Known rows:
[  2   6  -4   2  -5 -16  -7 -13   9 -43  17  13  -1   2 -15 -13   2  15
 -17  -8  -6 -16   4  -8 -12   1   8  -6  12] : zastidrin
[-12  11  -7  -7 -11  10  -8  -7  -2 -33   2  26   9  16 -13 -19   6   1
  -3   0   0 -42   7 -12 -15  -5   4  -2   6] : mosken
[ 17 -16  21   7   8  19 -13 -20   8 -14 -25 -23  13 -15  -3  10 -10  -4
  -3   3  -5   1  -1  22 -11 -16   8  -3  -5] : tonoton
[-15   7   6 -10 -13 -36 -14   1   3 -28  16 -13  17   2  -6   7 -17  25
 -20 -12  -1  16  14   3  11   7  13   1   5] : gupliver
[-18 -19  -6 -13 -35 -30 -21   0  10 -25   0   3  11  -6  -6   2 -15  26
 -24 -18  -5  -2  10   6  11   9  11  -4   6] : drigun
[-22  -7  -3 -21 -28 -21 -17   1   2 -27   4   4  15   5  -3  -5  -9  10
 -21 -12   5 -10  14   3  17  -1  12   2   4] : troflol
[-19 -15  -6 -13 -27 -27 -21   3   6 -17  -3   0  14   0  -5   3 -11  23
 -13 -17  -8   1  11   0  10  10   9  -1   4] : rebu
[  8   2  20 -12   1  -6 -12  -8   5 -10   3 -16  12  -8   0   7  -9  -2
  -9   0   8  20  11  19   3 -16  12   6  -1] : doklofam
[ 19 -27  -7   0  25  -9  -9 -14  -7 -29   3 -22  -5   1  -6   8 -12  -7
 -14   4  11  -5  -1  -2 -18  -5   0  23   0] : ploske
[-16   9   2 -23 -15 -19 -14   6   3 -10  14   5  13  11  -5  -1  -7  10
   4  -8   5  13  17  -1  -6   2   9   6   4] : travaru
[-13   7   2 -21 -10 -28 -13   2   5 -20  17   1  12   3  -3  -2  -6  11
 -14 -11   7  11  15   0  11   0  12   5   5] : riplen
[ 44  -1  49  -1  -1  20  -9 -10  -2  49  -4  19   8 -31   9  20  -6  11
  -7  36   7   5   2  40  -6 -28  11   1   2] : gituvil
[ 13  -2  23  -4   7  33 -10 -17   1  -7 -24 -14  15  -7  -3   4  -6 -17
   5  11   6  -6   4  21 -17 -26   6   2  -8] : grogos
[  3   3  -7 -14 -12   2  -8 -10   9 -43  25  32 -14  18  -6 -31  17 -12
  -7   0   9 -30   7  -9 -10 -17   8   4  12] : seklis
[ 17  16   9  -8 -16   1  -5  -1  -7   7  29  69 -10  10  -1 -21  15   9
 -10  28   2 -51   6  -8  -1 -14   9   1  19] : stusuk
[  4   6  13 -18 -31 -28 -14  10  -2  32  23  48   6  -7   1   4  -5  37
 -17  13   3  -8  14   7  10   1  11   0  15] : mavi
[  9  -6  39   0 -31  36 -23 -21  32  24 -24  -3  18  -4  -4  -1  18  -3
   3  -2   4  10   5  36 -18 -42  25 -13 -13] : kluzin

Facts:
veril: η b; δ 810
zastidrin: η a; θ mosken; Ψ dradrir; δ 92
durel: η a; δ 996
floke: η a; Ψ tegrarim; δ 92
kluflor: η b; δ 660
nusogran: η a; θ benas; Ψ plogruk; δ 142
travaru: η a; Ψ mipu; δ 660
skiku: η b; θ matrel; Ψ durel; δ 810
postol: η a; Ψ dodre; δ 660
nuski: η a; Ψ niki; δ 660
robridan: η b; θ grobra; Ψ rustos; δ 92
drana: η a; Ψ tratre; δ 660
grogos: η b; Ψ tridrim; δ 996
riplen: η a; Ψ niki; δ 660
gradris: η a; Ψ rustos; δ 142
pudobe: η a; Ψ ramudek; δ 92
dodre: η b; δ 92
plives: η b; δ 92
listaplu: η a; θ daruk; Ψ gonin; δ 996
mibes: η a; Ψ tremavur; δ 660
brabi: η a; Ψ niki; δ 660
bilur: η b; Ψ durel; δ 810
vetrir: η a; Ψ kluflor; δ 92
nistozo: η b; θ stusuk; Ψ durel; δ 660
bruzun: η b; θ droziskam; Ψ dodre; δ 660
gituvil: η a; δ 84
vabrom: η a; θ dafla; Ψ dova; δ 92
dova: η a; δ 996
lilum: η b; δ 660
grebre: η b; θ veril; Ψ durel; δ 142
skore: η b; θ daruk; Ψ daruk; δ 996
skigri: η b; θ daruk; Ψ tratre; δ 660
dadrak: η b; Ψ stetrek; δ 84
ramudek: η b; δ 142
dizir: η a; Ψ trelen; δ 660
pudrol: η b; Ψ brezu; δ 996
mavi: η a; δ 660
falon: η a; Ψ pasu; δ 660
pleskon: η a; δ 660
brilis: η a; θ votar; Ψ benas; δ 660
toden: η a; θ bilur; Ψ votar; δ 92
zimu: η a; Ψ pasu; δ 660
drefla: η a; Ψ tegrarim; δ 765
litribril: η a; Ψ daruk; δ 660
riri: η a; Ψ veril; δ 660
drase: η a; Ψ trelen; δ 660
klidum: η a; δ 142
rebu: η b; θ veril; Ψ ramudek; δ 660
tamem: η a; θ tremavur; Ψ dodre; δ 92
mipu: η a; δ 996
gupliver: η a; θ seklis; Ψ tremavur; δ 660
deplak: η a; θ dova; Ψ veril; δ 84
benas: η b; δ 996
trelen: η b; δ 660
festu: η b; θ mipas; Ψ rustos; δ 660
gonin: η b; δ 765
matrel: η a; Ψ rustos; δ 996
dradrir: η b; δ 92
lasom: η a; Ψ pasu; δ 660
sisim: η a; Ψ mipu; δ 142
droziskam: η b; δ 92
kaplo: η a; Ψ plogruk; δ 996
brezu: η b; δ 92
vugre: η a; θ gitas; Ψ droziskam; δ 996
futril: η b; Ψ klidum; δ 660
guskas: η a; θ niki; Ψ tremavur; δ 996
tremavur: η b; δ 660
lizem: η a; θ pasu; Ψ tremavur; δ 810
drabom: η a; θ lasom; Ψ niki; δ 810
tridrim: η b; δ 660
dradrur: η b; θ daruk; Ψ klidum; δ 996
plofin: η a; Ψ trelen; δ 996
kaben: η a; Ψ droziskam; δ 810
ploske: η a; Ψ daruk; δ 810
sanol: η b; θ druril; Ψ plives; δ 84
gitas: η a; δ 996
seskun: η a; θ dreskes; Ψ lilum; δ 810
tonoton: η b; θ ramudek; Ψ klidum; δ 996
brazosik: η b; θ tratre; Ψ benas; δ 142
pifim: η a; θ kluflor; Ψ veril; δ 660
niki: η a; δ 660
dribe: η a; Ψ tratre; δ 84
pasu: η a; δ 660
stoklin: η a; Ψ kluflor; δ 996
grerim: η a; θ soter; Ψ kluflor; δ 660
stusuk: η a; δ 92
natregri: η b; θ soter; Ψ kluflor; δ 660
klubre: η a; θ tegrarim; Ψ tridrim; δ 92
drigun: η b; θ seklis; Ψ pleskon; δ 660
doklofam: η a; Ψ votar; δ 765
stetrek: η b; δ 92
seklis: η a; Ψ dova; δ 92
potim: η b; θ lesta; Ψ benas; δ 996
grebror: η a; θ votar; Ψ stetrek; δ 660
sika: η b; Ψ trelen; δ 660
lesken: η a; θ litribril; Ψ plogruk; δ 92
kluzin: η b; Ψ rustos; δ 84
fefigok: η b; δ 660
futrel: η a; Ψ rustos; δ 660
pepem: η a; Ψ fefigok; δ 660
restus: η b; θ dabrora; Ψ ramudek; δ 92
mipas: η a; θ daruk; Ψ mipu; δ 660
buba: η b; Ψ benas; δ 996
daruk: η a; δ 810
fliflu: η a; Ψ dodre; δ 142
vovil: η b; Ψ votar; δ 996
lorobis: η b; θ pepem; Ψ tratre; δ 996
kodur: η b; Ψ durel; δ 660
tumu: η a; θ rustos; Ψ votar; δ 765
stosta: η a; Ψ daruk; δ 84
dibun: η b; θ matrel; Ψ daruk; δ 660
staflas: η b; δ 765
vuklom: η a; θ pepem; Ψ tridrim; δ 996
dabrora: η a; θ stusuk; Ψ mavi; δ 810
rustos: η a; δ 996
pabrabral: η a; θ dafla; Ψ niki; δ 996
treda: η a; θ tridrim; Ψ veril; δ 84
dradri: η b; θ seskun; Ψ plogruk; δ 660
stikluk: η b; Ψ durel; δ 92
dreskes: η b; θ daruk; Ψ gitas; δ 810
skabem: η a; θ beva; Ψ droziskam; δ 92
beva: η a; δ 996
soter: η b; Ψ tridrim; δ 92
skenim: η a; Ψ dodre; δ 92
grobra: η a; Ψ tegrarim; δ 142
ritra: η b; θ dizir; Ψ tratre; δ 996
gotas: η b; θ daruk; Ψ brezu; δ 84
gripom: η a; Ψ gitas; δ 92
tegrarim: η a; δ 810
nuplen: η a; θ stetrek; Ψ gitas; δ 92
dafla: η b; Ψ gituvil; δ 84
plogruk: η a; δ 660
lutegos: η a; θ dafla; Ψ pleskon; δ 996
drodur: η b; Ψ mavi; δ 765
votar: η b; δ 92
pliflan: η b; θ ramudek; Ψ pleskon; δ 765
druril: η a; θ matrel; Ψ tremavur; δ 810
troflol: η b; θ stetrek; Ψ klidum; δ 660
dasta: η b; Ψ tratre; δ 810
tratre: η b; δ 660
zaplol: η a; Ψ droziskam; δ 996
plosti: η b; θ troflol; Ψ gonin; δ 996
seten: η a; Ψ pasu; δ 996
lonor: η b; Ψ lilum; δ 765
lesta: η b; Ψ beva; δ 92
bruse: η a; Ψ dodre; δ 84
dogrik: η b; θ matrel; Ψ klidum; δ 996
grudren: η b; θ klidum; Ψ daruk; δ 996
neflus: η a; Ψ plogruk; δ 996
grustofen: η a; θ lesta; Ψ kluflor; δ 660
dumo: η a; Ψ gituvil; δ 660
pamun: η a; θ seklis; Ψ staflas; δ 660
greda: η a; Ψ tridrim; δ 84
mosken: η b; θ pleskon; Ψ plives; δ 92
lisi: η b; Ψ dradrir; δ 660

Rows:
No name comes twice in this set of rows, the named rows included.
[ -4 -25 -15 -22   4 -38 -13   3 -13 -27  20 -16  -1  11   0   5 -14  -4
 -27  -4  20   1  11  -9  13   0   6  30   2]  litribril
[ 32  17  51   2 -21  30 -13 -12  11  57   4  39   7   0   3  -1  25   7
   5  31   3 -12   5  25 -13 -40  22  -6   0]  rustos
[-10 -12  -6 -15  -6 -37 -16   1  -2 -17  17 -12   9  12  -5   5  -6  14
 -22 -11  12   9  12  -6   7   2  13  19   0]  drana
[ 54   1 -74 -14  -3 -17   4  -8 -21  70  19  47  -8  -5   4 -36  13 -23
   7  -9  27 -46   4  16   2 -32   4  20   2]  daruk
[ 33 -40  16  -6  26   8 -10 -19   0 -10 -11 -36  -3 -25  -1  24 -26 -13
 -21   8  27  22   1  35 -26 -22   3  22  -7]  stosta
[ 24 -44   3   5  20   6 -10 -22  -3 -25 -23 -31   1 -24  -5  18 -23  -4
 -33   5  12  -9  -4  21 -16 -12   2  14  -5]  grudren
[ 43 -30 -74   6  13 -21  -1 -26  -9  24 -24 -27  13 -35 -10  -8 -19 -10
 -13 -39  19 -15  -3  36 -12 -17   0  11 -13]  skore
[-24  22  15 -11 -39 -24 -24   0  22   5  19   7  22  28  -7 -11  24  20
   0 -19  -4  16  17  -4   9 -13  28  -7  -4]  futrel
[ 41  -9 -52   3  -3 -11  -6 -24   6  46 -28 -19  24 -40  -3 -12 -11  -9
   4 -43   7   7   2  50  -2 -27   9  -7 -16]  gotas

Now the same nodes, written a new way:
Known rows:
[  4  -1   6   7  17  -8  -2  -4  12 -37  -4  -3   4  -3  16  -7  -4  18
  -5 -29   6  -5  -2 -20 -17 -13  17 -11  35 -15  -5 -16  15 -27   1 -11
   5  -7  -6   5 -17] : dradrir
[ -2   2   6   2  -1  10   3   9  -1  26  -2   6  -2  -6  -9  14  -5 -13
   6  29   6   5  11  18  16  11 -21  -3 -15  13  13  14 -11   9 -10  12
  -5   4   8  -8  12] : falon
[  2   3   9   7   9   3   0   5  10 -26  -5   7   4   5   7 -11   8  23
 -12 -25   9   7  -6 -23 -15  -4  20 -24  24 -30  -8 -16  15 -14  -6 -18
   6  -4 -10   1 -18] : benas
[ -7  -4 -20  -8 -11  -6  -1 -18 -24   7  12 -13   1  14  40 -15  10 -21
   2 -32 -13 -21 -27  -9 -15  19  13   0   2 -19 -30 -34   6  21   4  -6
  14  14 -12  25 -38] : skore
[ -2   4 -10  -5  -7 -17  -2  -6  -5  -5  -5  -9   9  20  -1 -16   9   7
 -13 -16 -12   4  -8 -20   1 -17  29   8  11 -10 -17 -14   2  11  -1  -3
   4   6   7   0  -1] : vugre
[  0  -5  -9  -3  -3 -16  -3  -9  -3  -3   4  -6   3   4  -3 -12   7  -2
   0  -8 -12   4  -5  -8   1 -20  12  18   3   3  -9  -5  -2   0   8   0
  -1   1   4   3   5] : nusogran
[  7  29 -26 -11  30   0  -6   0 -18 -13  19 -20  33  -3   0 -23  28   3
 -30 -16 -24 -14 -17 -26 -10  12  23  -8  -6 -15 -11 -22 -17  13  33   8
   6  11   8  29 -30] : ritra
[ -3   7  -6  -4  -5  -2  -5   0   0 -16   3  -7   6  15   3 -17   3  13
 -17 -27  -7   0 -16 -20 -14   2  23  -1   1 -16 -12 -12  11   9   9  -8
   6  -5  -9   5  -8] : buba
[-11  -1   1   0   2  13   0  17   8  17   4   1   2 -14  10  13 -12 -13
   1   9   2  -2   7  17   6  28 -22 -13 -19  10  22  21  -7   7   4  17
  -9   0   6  -3  16] : rebu
[ 21   2 -24 -19 -24  -7  -3 -22   6 -41 -35 -20   6  36 -28 -28   4  39
 -18 -16 -17 -27  12   3  -1 -19  31  32   8  -4  -6  20 -10 -22  17   5
  -6 -17  22 -14  12] : tamem
[ -3   4 -10  -5  -8 -16  -2  -6  -6  -5  -4 -11   9  21  -2 -16   9   7
 -13 -16 -11   5  -9 -19   1 -16  30  10   9  -9 -17 -14   2  12   0  -3
   4   6   7   0  -1] : guskas
[  3 -16  -4  -4 -17  17  11 -11 -18  31 -13   2 -18  -1  10  16   5 -23
  21  20   9 -17  10  39  11  24 -29  -5 -14   1   2   8 -16   7 -20   7
   1  13   8   0 -10] : mipas
[ -8  11  -3   1   1  -8  -3   5 -12  25  19   7  13   7   2  -8  13 -15
  -3   8  -9  17 -14 -18   8   0   8   2  -7  -4 -16 -21  -2  30  -2  -3
   6  14  -6   8 -11] : stosta
[  2   6  -4  -3   4  -8  -8  -9   0 -27   5 -11   5  10   4 -15 -10  11
 -12 -26  -4  -9 -15 -18 -18  -7  17  11  11  -2  -9 -15  15  -7  13  -5
   6 -15  -9   7 -10] : mosken
[  2   2  -9  -3   3 -23  -6 -14  -4 -16  -2 -15   8  15  -1 -14  -3   4
  -8 -17  -9  -4  -7 -17  -2 -24  23  21  21   4 -14 -17   5  -4   4   1
   2  -3   8   4  -4] : nuplen
[ -5   0  14  13 -17 -16  -4  -2  22  -6  -6  33  12  31  17 -22  -3  13
  14  -7   4  14  -1 -28   8 -15  21   3  36 -18 -22 -18  20  -5 -23 -26
   3  -3 -22 -14 -19] : rustos
[ -2   2   5   2  -1   9   3   9  -2  26  -2   6  -2  -6  -9  14  -4 -12
   6  28   6   4  11  18  17  11 -21  -2 -15  13  13  14 -12  10  -9  11
  -5   5   9  -7  12] : riri

Rows:
No name comes twice in this set of rows, the named rows included.
[-12  -7   2   6 -35 -25 -13 -11  21  11  11  33  12  33  19 -28 -16  -9
  28   2 -13   6  -6 -15  12 -10   5  38  10  12 -21  -4  17   6  -1 -14
  -4 -12 -28 -13  -1]  gradris
[-18  -1  -3   3 -29 -27 -19 -10  27 -10  11  17  19  37  39 -30 -34  -2
  15 -24 -15 -11 -15 -25  -3   3  15  34  19  11 -19  -9  30   3   9  -9
  -1 -21 -31  -7  -5]  robridan
[ 21  -5 -20 -17 -28   3  -2 -16   6 -29 -30  -5   0  26 -37 -26  15  36
 -10  -5 -14 -15  15  13   1 -14  17  26  -9  -8  -1  29 -16 -22  18   0
 -10 -16  15 -15  17]  fliflu
[  9  -6  10   9  11  -5   3  -6   5 -15  -4  13  -2  -6  -7  -5  13  10
   6  -3   7  13   5 -10  -1 -26   7  -5  24 -13  -7 -12   2 -24  -9 -16
   1   0  -5   0 -11]  klidum
[-22 -21  -2   2 -48   6  -3  -3  17  39   0  30  -2  21  56  -1 -27 -34
  42   7  -1 -23   4  30  13  50 -34   8 -14  10   0  18   7  15 -12   4
  -7  -1 -23 -11  -5]  festu
[-23   0   3   5 -41  -6 -13   9  28  17  11  35  16  35  31 -26 -17  -4
  16  -8  -9   8 -11 -16   6  22   5  11  -6  -5 -14   4  21  22  -1 -13
  -4 -11 -34 -14   1]  kluzin
[ 14   2  12   9  17  -9   0 -11   3 -29  -9   5   0   5  -8  -9   3  19
  -1  -9  14   5   1 -20  -6 -31  16  -1  40 -14 -12 -25  11 -27 -14 -18
   6  -8  -5   0 -23]  stusuk
[ -1  22  12   3 -46 -23  -5  -8  20  -7  11  42   1  43  11  -3   0  25
  24  21 -14  -6 -12 -30   0  -5  33  28   7  14 -37   0  34  31  -8 -48
  19   4 -54 -17 -15]  matrel
[ 24   4 -20 -19 -24  -2  -4 -23   3 -42 -34 -15   3  38 -35 -28   4  42
 -18 -12 -13 -26  11   5  -3 -18  28  32   6  -6  -7  18  -9 -23  15  -1
  -4 -21  16 -14   8]  skenim
[ -2   3  -9  -4   5 -13  -9  -8   3 -26   4 -17   9   9  11 -15 -11   7
 -12 -30  -9 -10 -13 -18 -15  -7  20  12  13   0  -8 -13  12  -6  16   1
   3 -11  -2   7  -4]  restus
[  3 -14 -19 -10 -22  -8   7 -26 -21   0 -16 -14  -8  25  19 -14  18  -4
   3 -25  -8 -18 -10   2  -4  -3  21   5  13 -24 -29 -22  -3   8 -12  -8
  10  17   6   9 -24]  listaplu
[  4  -4  -4  -1  -2 -12  -2 -10  -5  -5   3  -1   0   4  -9 -10   7   1
   1  -4  -7   5  -4  -8   0 -21  10  15   4   0 -11  -7   0  -4   5  -6
   1  -2  -1   2   0]  sisim

The same nodes again, as new rows of numbers:
Known rows:
[ -7  -7  -9  -5 -10 -18   6  -5  12 -14  -3  -6   7 -16] : brazosik
[  9   5  -3   5  -4  -4   9  -5   1 -17  16 -13   1   8] : potim
[ 18  29  12  14  -6 -13  12   4  -8  -2  37   0  -6  30] : lesta
[  2  33 -34   1 -12  11  16   4  -1 -33  14  15   3  21] : skore
[ 29  37  17  11 -37 -11   2   5   5   8  31 -14 -23  25] : stikluk
[ -3   6 -21  17 -30 -24  -4 -20  14 -25  -3  30  15 -48] : dreskes
[  9  -9   8   1 -11  -1   8  -4  16 -29  19   6  -6  16] : dogrik
[-16 -39 -13 -16  -7  17  26 -13 -11 -12  -3  -7  27 -22] : festu
[-10 -25 -12  -8   8  15  -2  -4   3  -5 -27 -12   0 -21] : grebror
[-23 -30   9  -3   4  16  -6   4   1  14 -18 -13  -8 -34] : drana
[  8  -3  14   9  -6  -5   1  -9  -3 -16  21 -21  -5  -4] : lorobis
[-32 -20 -10 -10  -6  13   6   9  15   7  -4 -13   8 -18] : sika
[ 18   3   2   7   6   1   4  -6  -9 -11  -3  -3 -10   6] : guskas
[ 19   3   1   8   7   1   4  -6  -9 -11  -4  -4 -11   6] : vuklom
[ 15 -13  13  -8   8  10   7 -15 -30  19   5  22  26  15] : rustos
[-29 -19  -9 -16  -1  15 -17   3  17  14  -4  -7  24  -9] : tridrim
[-29 -19  -8 -17  -1  16 -20   2  17  14  -3  -7  26  -8] : lilum

Rows:
No name comes twice in this set of rows, the named rows included.
[-20 -12  -7 -13 -35  14  -6   9  27  16 -10 -28  -8 -23]  kodur
[ 22  17  13  -3 -24   7 -34  -2   8  26  -7  -7 -12  12]  durel
[ -7  16 -22 -12  11  12  19  21  -1   4 -13   7 -10  25]  stosta
[  0   9   5  -2  -2   0 -14   0   4   9  20   0  17  18]  benas
[ 15 -31   3  15 -14 -33   0 -19  42 -20 -25  44  -7 -30]  druril
[ 34   7  12   8  -7 -11  34 -17 -31 -17  38   5  12  27]  robridan
[  6   1  -5  -7 -39 -18  -5  -6  24  -5 -10 -23  -9 -20]  grebre
[-16   1   2 -11  -4   7   8  12  -1   2  14 -12   0   9]  dadrak
[  4  -5  -5  13  -2 -32 -23 -15  22  23 -24  33  20 -31]  tegrarim
[  1  32  19  21  29 -15 -19   8  -3 -10  44   7   4  33]  dodre

